Here is a tiny trained network, its code and every weight. The questions are about switching its units off for an input and a target symbol, where a switched-off unit gives its printed mean instead of its output.

import numpy as np


def w(rows, s, z=0):
    codes = np.array(rows[::2]) - 128.0
    scale = np.full(codes.shape[1], s)
    scale[-1] = z or s
    return codes * scale


def f(y):
    return y / 2 * (1 + np.tanh(0.7978845608 * (y + 0.044715 * y**3)))


def softmax(a):
    e = np.exp(a - a.max(-1, keepdims=True))
    return e / e.sum(-1, keepdims=True)


def log_softmax(a):
    a = a - a.max(-1, keepdims=True)
    return a - np.log(np.exp(a).sum(-1, keepdims=True))


def net(x, mask):
    ids = ['αβηλξτφψ'.index(c) for c in x.split()]
    T = len(ids)
    res = E[ids] + P[:T]
    r = res
    for j in range(2):
        rows = slice(4 * j, 4 * j + 4)
        q, k, v = (r @ M[0][rows].T for M in (Q, K, V))
        z = softmax(np.where(np.tri(T) > 0, q @ k.T / 4**0.5, -1e9)) @ v
        o = O[0][rows]
        res = res + np.where(mask[j], z, o[:, -1]) @ o[:, :-1]
    y = f(res @ A[0][:, :-1].T + A[0][:, -1])
    res = res + np.where(mask[2:10], y, B[0][:, -1]) @ B[0][:, :-1]
    return log_softmax(res[-1] @ U[:, :-1].T + U[:, -1])


Q, K, V, O, A, B = {}, {}, {}, {}, {}, {}
E = w([
[167,132,99,171,130],'α',
[130,111,170,127,28],'β',
[169,70,93,154,125],'η',
[230,193,7,40,185],'λ',
[4,173,162,75,255],'ξ',
[116,92,64,118,226],'τ',
[96,224,210,249,23],'φ',
[237,112,106,226,17],'ψ',
],0.009)
P = w([
[157,152,34,227,229],'0',
[152,90,210,139,212],'1',
[88,106,49,158,108],'2',
[122,216,130,134,99],'3',
[147,76,183,70,177],'4',
[93,77,55,129,111],'5',
[114,233,142,108,91],'6',
[140,79,176,53,168],'7',
[97,76,57,117,123],'8',
[116,239,152,94,73],'9',
[132,89,184,38,171],'10',
[92,74,67,109,124],'11',
[115,254,135,108,98],'12',
],0.012)
Q[0] = w([
[83,36,122,131,151],'h0',
[115,96,133,201,77],'h0',
[119,81,138,195,196],'h0',
[170,175,146,151,75],'h0',
[72,221,135,144,99],'h1',
[118,181,25,79,113],'h1',
[91,8,95,154,124],'h1',
[157,101,160,102,76],'h1',
],0.013)
K[0] = w([
[87,130,171,75,60],'h0',
[98,185,173,165,81],'h0',
[60,100,252,96,104],'h0',
[168,131,135,182,147],'h0',
[73,166,106,230,154],'h1',
[118,220,22,121,227],'h1',
[59,167,154,29,74],'h1',
[120,112,133,105,164],'h1',
],0.011)
V[0] = w([
[217,111,55,135,123],'h0',
[243,163,173,97,2],'h0',
[84,81,216,149,116],'h0',
[125,188,192,210,82],'h0',
[117,223,112,207,80],'h1',
[43,199,88,145,172],'h1',
[34,109,170,216,127],'h1',
[17,159,228,35,215],'h1',
],0.0078)
O[0] = w([
[132,137,142,234,130,179],'h0',
[177,128,87,126,66,99],'h0',
[148,148,166,1,142,74],'h0',
[141,159,104,99,115,206],'h0',
[129,146,52,26,92,240],'h1',
[50,194,90,98,143,177],'h1',
[137,177,166,14,144,159],'h1',
[24,106,163,133,137,1],'h1',
],0.0092,0.0072)
A[0] = w([
[109,114,52,167,137,113],'n0',
[199,100,176,140,241,84],'n1',
[114,98,254,104,200,2],'n2',
[62,165,45,144,96,115],'n3',
[106,111,50,168,192,195],'n4',
[190,144,139,191,187,209],'n5',
[90,102,96,103,143,135],'n6',
[119,182,101,137,150,102],'n7',
],0.0088,0.0051)
B[0] = w([
[152,102,157,92,29,191],'n0',
[61,145,22,169,190,156],'n1',
[193,14,52,35,52,147],'n2',
[105,30,74,147,79,254],'n3',
[84,107,227,62,99,211],'n4',
[155,209,205,134,182,231],'n5',
[125,184,120,140,96,135],'n6',
[135,1,151,95,75,193],'n7',
],0.0067,0.0089)
U = w([
[140,97,100,135,136,190],'α',
[135,137,91,134,129,160],'β',
[154,161,211,84,123,220],'η',
[133,2,191,131,26,49],'λ',
[24,99,94,120,129,131],'ξ',
[72,164,127,138,162,245],'τ',
[107,95,14,98,70,136],'φ',
[230,142,109,133,123,3],'ψ',
],0.0074,0.0036)

Each question gives the input, a string of symbols that net reads in full, and the target symbol t.
The units are the heads (4 rows each of Q, K, V and O) and the neurons (one row each of A and B). Each row of codes is followed by its name. A weight is (code - 128) times the scale printed after its matrix; where a second scale follows, it is the last column's (O, A, B and U).
mask holds one flag per unit, heads first, then neurons. A switched-off unit (its flag False) gives its mean, the last column of its rows in O or B, instead of its output. The means were averaged over made-up inputs and are rounded, as every weight is.
A unit's drop is (log p(t) with every unit on - log p(t) with that unit switched off) / (log p(t) with every unit on - log p(t) with every unit switched off).
The circuit of an input: a set's keep is (log p(t) with only the set's units on - log p(t) with every unit switched off) / (log p(t) with every unit on - log p(t) with every unit switched off). Starting from all 10 units, units are removed one at a time, each time the one whose removal leaves the highest keep (on an exact tie, the one counted first), for as long as the keep stays at least 0.8.
units of the circuit, in order: the units of the circuit, biggest drop first
top k neurons: the k neurons with the biggest drops, biggest first
heads that matter: for each layer, one digit per head in row order, 1 if its drop is at least 0.15 and else 0, layers parted by /
drop of u: that unit's drop, to one decimal
input λ τ η ψ, target λ: units of the circuit, in order => (h0 n0 h1)
input ψ η λ φ ψ φ φ ψ φ ξ, target ψ: units of the circuit, in order => (h1)
input φ φ φ φ β φ λ λ ψ τ, target φ: units of the circuit, in order => (h1 n5)
input ψ ψ λ φ φ η φ φ φ φ λ η, target λ: top 3 neurons => (n1 n0 n4)
input λ φ α α, target λ: heads that matter => 11
input ψ φ φ η φ φ λ η ψ ψ φ τ η, target ψ: units of the circuit, in order => (h1 h0)
input τ φ λ η α τ η β β λ ψ φ η, target τ: units of the circuit, in order => (h0 h1)
input ψ φ ψ β λ ξ φ φ λ φ λ τ, target λ: top 3 neurons => (n4 n0 n1)
input α λ φ φ τ, target ξ: units of the circuit, in order => (n1 h1)
input φ λ ψ λ ψ φ λ λ ψ, target λ: units of the circuit, in order => (h1 n0)
input λ α φ φ ξ, target φ: units of the circuit, in order => (n2 h0 n1)
input β τ ξ, target ξ: units of the circuit, in order => (h1 h0)
input τ φ β ψ φ η φ ψ λ β, target τ: units of the circuit, in order => (h0 h1)
input φ β β η φ λ λ λ β, target λ: units of the circuit, in order => (h1)
input λ λ φ φ, target λ: top 4 neurons => (n0 n3 n4 n7)
input λ η φ β, target λ: top 3 neurons => (n0 n4 n3)
input φ λ φ ψ ξ φ β φ λ λ λ, target τ: top 2 neurons => (n1 n5)
input φ φ β τ α η λ ψ α, target λ: top 3 neurons => (n4 n0 n1)
input τ τ ψ τ, target τ: top 2 neurons => (n2 n5)
input φ φ λ φ η φ φ φ φ α ξ η, target ξ: units of the circuit, in order => (h1)
input ξ α β φ φ λ η, target ξ: units of the circuit, in order => (h1 h0)
input ψ η β λ φ η τ, target ψ: drop of h1 => 1.0
input λ φ λ ψ ξ η φ λ η, target λ: drop of n0 => 0.1
input λ η φ φ α α α λ φ φ ψ φ τ, target λ: drop of h0 => 0.3
input φ ξ ψ, target ξ: drop of n7 => 0.1
